Each name stands for a flat space through zero: a line, a plane or more. A row that begins with a name and a colon came from that space; any other row is followed by the name of the space it lies nearest, among the names in its block.
gp-hp: [-3,13,-6,1,-13,-4,-7,-1,-6,6,-10,1,4,1,2,-9,-5,-1,-9,-3,0,3,-10,3,-1,1,-8,8,1,-1,18,-1]
pf-zt: [-7,-12,9,-16,-2,1,7,9,-5,-25,-12,5,8,-8,-2,-5,10,0,2,3,-4,0,-11,1,-6,3,-11,-10,4,14,-2,6]
pz-jt: [0,-2,-1,-2,1,1,-5,-1,-15,-2,-4,0,2,11,-3,3,-9,1,-3,-1,5,0,-7,-2,3,2,-1,-3,2,1,-4,5]
nf-rz: [-1,2,-1,6,-10,-2,-9,-8,0,0,-2,-9,4,4,-2,14,-5,6,5,16,-12,-5,7,-4,-4,-1,15,-2,-4,7,6,-6]
jg-hb: [1,-4,-2,8,3,1,2,5,-8,7,8,12,3,4,2,10,-2,2,0,2,1,-5,1,-2,-1,1,4,3,6,0,-3,-10]
rn-bp: [9,22,13,4,7,-2,-3,4,-2,-1,0,3,-8,2,-8,0,-11,-4,3,8,-1,13,11,-19,-5,-12,3,-8,-6,6,-5,1]
pp-jj: [17,-6,-2,17,-3,-11,8,-8,18,-3,-1,1,-18,-7,4,-9,1,-8,-6,5,0,1,15,-9,8,-11,6,16,-7,-16,-3,-3]
fl-zq: [-7,13,-11,-10,6,9,-4,-6,16,14,2,16,-16,0,-1,-1,-16,3,-15,2,-9,4,4,-3,-20,-11,1,9,1,-8,21,-14]
pz-jt: [-3,5,-8,4,-15,-4,2,14,15,11,-1,2,3,-5,8,-6,15,10,10,3,-10,6,16,0,0,-6,-7,7,-11,2,6,0]
fl-zq: [-5,2,-6,-4,8,6,0,-4,-1,5,3,3,-11,2,3,-4,-12,4,-3,-8,-11,-1,-1,1,-6,-4,4,2,6,-5,10,-7]
[-7,-11,-3,-11,-1,-3,10,10,-10,1,0,-15,3,-3,11,8,-5,0,-9,-12,1,0,-1,-6,10,-5,11,-3,0,-4,0,1] | nf-rz
dc-gt: [22,-11,2,7,-1,-4,17,-2,7,5,17,-3,9,5,7,-3,-19,-24,-15,-43,-24,4,1,-15,-8,13,-17,24,-17,-5,-1,17]
[1,-1,-11,11,-6,2,1,-3,-1,-3,2,2,9,4,1,-9,-6,4,2,-2,13,2,-7,-9,-4,3,4,4,0,9,3,0] | rn-bp
sn-rc: [1,6,4,-2,9,1,6,-3,-20,5,-11,0,8,4,-12,7,4,-1,6,11,-10,-6,1,-2,0,-9,-9,-2,-7,6,0,-3]
[3,1,-5,-1,4,-6,-7,2,2,6,2,4,9,1,7,-5,6,6,2,9,11,11,4,-5,1,-15,-3,5,-7,-6,0,-7] | rn-bp
pp-jj: [3,-2,-2,5,5,-3,2,1,6,2,3,4,-4,-6,-2,-13,5,5,-3,-2,0,6,-4,-7,4,7,-1,0,-1,-2,3,1]
nf-rz: [2,11,3,-4,-3,-15,-11,0,1,-4,-19,4,8,-3,-1,11,-5,-1,2,14,-9,3,-10,-14,3,-4,4,4,-1,4,-3,-3]
[-8,-13,16,2,13,2,8,2,9,-10,-5,16,0,1,-1,13,0,-10,8,-1,-6,-5,6,5,6,-12,9,7,2,0,-9,0] | gp-hp
[11,-2,-4,1,2,1,0,-9,-2,-2,5,1,-6,1,-7,-9,4,-7,4,1,-4,-4,-1,-5,0,11,-5,-9,0,3,0,2] | jg-hb
[7,3,3,-9,8,-9,-6,2,-8,-3,-5,-6,1,-6,4,16,9,0,5,-2,-5,-1,1,8,9,-4,0,1,1,-2,5,-4] | rn-bp
sn-rc: [1,2,3,4,-8,-11,4,1,-1,2,4,-4,6,-7,3,0,-2,5,-8,0,2,3,-2,1,-6,3,-4,5,-3,-3,2,3]
[26,2,-31,10,8,-9,1,2,6,-24,16,-6,-8,10,-13,10,14,-6,-12,8,-6,-31,3,1,10,-1,15,-1,-12,24,3,8] | fl-zq
[0,-4,1,4,1,0,-13,3,-8,-3,-3,-4,3,6,2,-4,3,-6,4,3,6,-2,1,-2,4,7,-3,-6,1,2,-5,7] | fl-zq
[0,-4,3,1,0,2,11,3,-1,-2,0,-7,4,5,3,4,1,-3,6,5,-11,1,0,-2,7,0,13,-8,4,-5,-15,3] | gp-hp
[-7,-2,0,1,-2,2,-1,5,0,-2,3,5,2,8,2,-5,-1,3,-4,-13,-5,-8,2,6,5,0,-9,9,-5,7,1,2] | pz-jt
[0,-9,-8,-5,-4,3,-1,-3,-1,6,13,-8,12,-3,-5,-3,-7,6,10,-1,-3,-3,-4,1,2,4,6,0,7,5,-3,1] | pf-zt
[-11,-1,-14,-9,4,-3,12,4,-10,0,-8,4,12,-10,-11,1,-9,-2,2,8,0,3,11,11,6,-4,-7,-7,7,-1,7,1] | pf-zt
[19,6,2,-2,4,4,3,-2,-19,1,4,-1,-7,6,-14,6,8,3,9,15,-13,-8,-7,-1,4,-11,-7,-10,6,10,-1,6] | sn-rc
jg-hb: [-2,8,1,0,1,-7,7,0,-5,-3,-5,2,-19,-3,-1,-5,8,-1,-9,-1,9,0,3,-11,5,-10,0,-14,0,4,13,-5]
[6,11,3,-7,1,-1,4,-4,-2,1,0,-1,-3,-2,-11,2,-1,-8,5,5,-8,-5,-5,5,6,-11,-14,0,-10,1,8,6] | sn-rc
[-3,11,0,1,-7,-1,-4,-7,-1,-3,-7,6,3,-8,7,2,0,1,3,9,6,1,-3,1,6,-1,5,2,4,1,-9,-1] | nf-rz
[39,1,1,-1,3,-2,9,-2,-11,6,11,-2,-2,17,5,8,4,9,16,12,-9,-17,2,6,9,-9,-9,-11,5,-3,-5,11] | sn-rc
[-13,-5,0,2,1,2,-6,2,4,-5,-4,0,1,-7,6,1,-7,1,-6,-13,3,2,2,0,0,3,2,-3,1,-7,2,-5] | sn-rc

Each name stands for a flat space through zero: a line, a plane or more. A row that begins with a name and a colon came from that space; any other row is followed by the name of the space it lies nearest, among the names in its block.
dh_jl: [-1,-1,4,-6,5,3,-9,-1,0,-2,-3,6,-4,2,0,-1,2,7,6,-5,3,1,-5,2,2,-3,5,0,0,2,1,1]
zg_fr: [2,3,-3,9,0,10,0,-4,2,-7,12,10,-1,-5,-2,7,5,-5,5,-14,-6,-2,14,11,-1,-3,4,-3,10,-10,3,-4]
jq_zh: [-1,-7,0,-1,2,7,10,0,7,16,-12,-10,-10,-6,-3,-2,19,-14,-8,-3,1,4,-6,14,1,4,-6,-3,-15,8,8,8]
hj_jb: [-2,-1,-8,6,-5,-3,0,3,7,0,-4,7,-9,6,6,0,3,-5,1,1,-4,3,2,3,1,16,10,-5,-1,-6,13,-4]
dh_jl: [5,9,1,-5,0,3,-4,4,0,5,3,0,-3,-3,-5,-6,6,2,-2,-8,12,5,-6,2,-6,8,-4,-2,7,-14,-5,-2]
[-4,-5,-4,1,-8,6,-2,7,3,9,-5,12,15,6,11,5,-3,-2,8,11,-8,-6,0,5,-4,2,9,-9,3,-1,-7,-4] | jq_zh
nq_gs: [6,3,0,3,4,-5,-5,2,-1,-7,9,0,4,6,-9,2,-9,5,-3,6,-8,11,-3,0,0,3,-19,5,3,-1,7,2]
nq_gs: [2,1,6,0,-1,-2,-7,1,1,-3,4,-3,0,11,-4,10,-8,3,4,3,-13,-9,-6,7,-5,4,-4,5,5,6,4,6]
[-3,2,4,-3,-7,-5,2,-6,-5,-4,-5,-4,0,1,4,5,-5,-3,0,5,-1,3,4,3,-1,-6,2,2,-3,0,1,2] | dh_jl
cq_bf: [-3,0,6,-6,-5,8,0,8,-1,5,-4,-4,10,2,2,5,2,-4,3,-2,-9,9,-6,-1,-5,4,-2,0,3,-1,4,-3]
cd_hr: [7,0,-1,-6,3,-10,7,2,-2,3,0,4,3,3,0,1,-1,-1,-1,-2,3,2,-5,-2,0,4,-5,-2,-8,-11,3,0]
sg_zl: [5,-2,1,-2,-1,11,13,5,-1,11,7,5,1,-3,3,1,-2,-5,-7,-1,8,1,4,0,0,-6,-3,-2,6,5,7,-6]
[1,2,11,-5,3,-9,5,-6,-4,-15,-9,-8,-13,-4,3,-4,-5,-4,-1,6,8,7,-14,10,-7,-5,1,-7,1,-9,4,3] | dh_jl
[4,3,-7,0,11,-5,-6,3,1,-3,-2,3,-5,6,8,1,-8,-14,2,2,3,-2,9,6,3,12,8,5,13,-2,10,5] | hj_jb
[4,-7,3,-6,14,0,-9,4,0,-4,-1,-3,-11,4,3,-8,2,13,4,-1,7,3,-9,2,-2,1,8,-6,7,0,0,2] | dh_jl
qb_lb: [7,-1,-4,0,3,3,2,4,-2,2,-7,-6,-3,8,-2,12,1,-1,-8,-3,-5,3,-7,10,2,0,3,5,-5,9,-9,-3]
[-6,0,-3,-3,-2,1,2,0,3,-1,-5,-4,0,7,-3,-2,-5,1,0,-6,-4,-3,-1,0,3,0,-6,-1,3,-2,0,4] | nq_gs
qq_rt: [-8,2,-1,-6,7,0,-10,-6,7,1,-5,2,2,-5,1,-5,0,-7,0,-3,4,-3,9,0,-2,0,-3,6,-1,3,1,-5]
jq_zh: [0,-4,6,-5,-2,-6,-2,2,2,-8,7,-1,-2,3,1,4,-8,13,6,0,-3,4,1,1,-8,2,-5,-1,7,-7,-1,2]
sg_zl: [-1,-15,-1,2,-3,7,1,-12,-3,-4,-7,-1,8,1,4,8,1,-8,17,0,-2,-5,7,-3,5,-6,-14,8,13,-1,0,-13]
[-5,0,1,0,0,2,1,-3,1,-1,-1,2,4,2,2,3,-2,-4,1,3,-8,-3,4,0,1,-5,3,3,-4,1,5,-3] | dh_jl
[1,-3,-2,-2,0,2,-2,2,-1,-1,9,-8,3,4,-1,4,2,-2,1,-3,7,-1,-1,-2,5,-4,-10,2,-2,3,-8,-4] | hj_jb
[-1,10,-8,0,-2,4,0,0,0,4,6,-1,-1,-7,7,-9,-1,-1,-4,-5,15,-1,1,-1,-4,7,-5,-7,1,-10,-8,2] | dh_jl
[7,12,-2,-8,-7,-9,4,5,-5,1,2,0,-5,4,8,-3,7,5,-6,-2,6,-3,6,2,5,0,-10,-9,-4,-7,2,3] | cd_hr
rl_mh: [4,-2,-5,2,-2,0,1,-3,-2,-2,-2,-3,-2,-4,0,-4,4,6,-3,4,4,-3,3,5,3,5,-1,4,-8,-1,1,0]
rl_mh: [3,-5,-8,1,-2,2,2,-8,0,-8,7,-3,-9,1,-1,0,11,5,-6,9,4,-3,5,8,0,7,-3,-1,-9,-1,-1,0]
[-2,2,0,0,-4,-6,2,1,4,-4,4,-4,-3,-2,4,-6,-1,-9,-2,5,6,0,-2,-3,0,4,-7,-4,-3,0,-4,4] | dh_jl
[-10,-5,3,-2,3,3,0,-3,0,-2,3,4,-5,16,3,3,-10,9,-7,6,-14,-7,-14,7,-7,2,3,3,10,-3,-2,5] | nq_gs
[-19,-7,1,-9,3,2,6,-8,1,-3,-16,1,1,6,-5,-4,-5,1,-3,-13,-15,-8,-1,4,8,-12,-18,4,1,-4,-5,17] | nq_gs
cd_hr: [-9,2,0,0,-10,6,-3,6,9,1,4,-3,-5,3,6,-2,7,-3,-15,-2,22,-18,15,0,0,9,-5,5,6,-12,0,11]
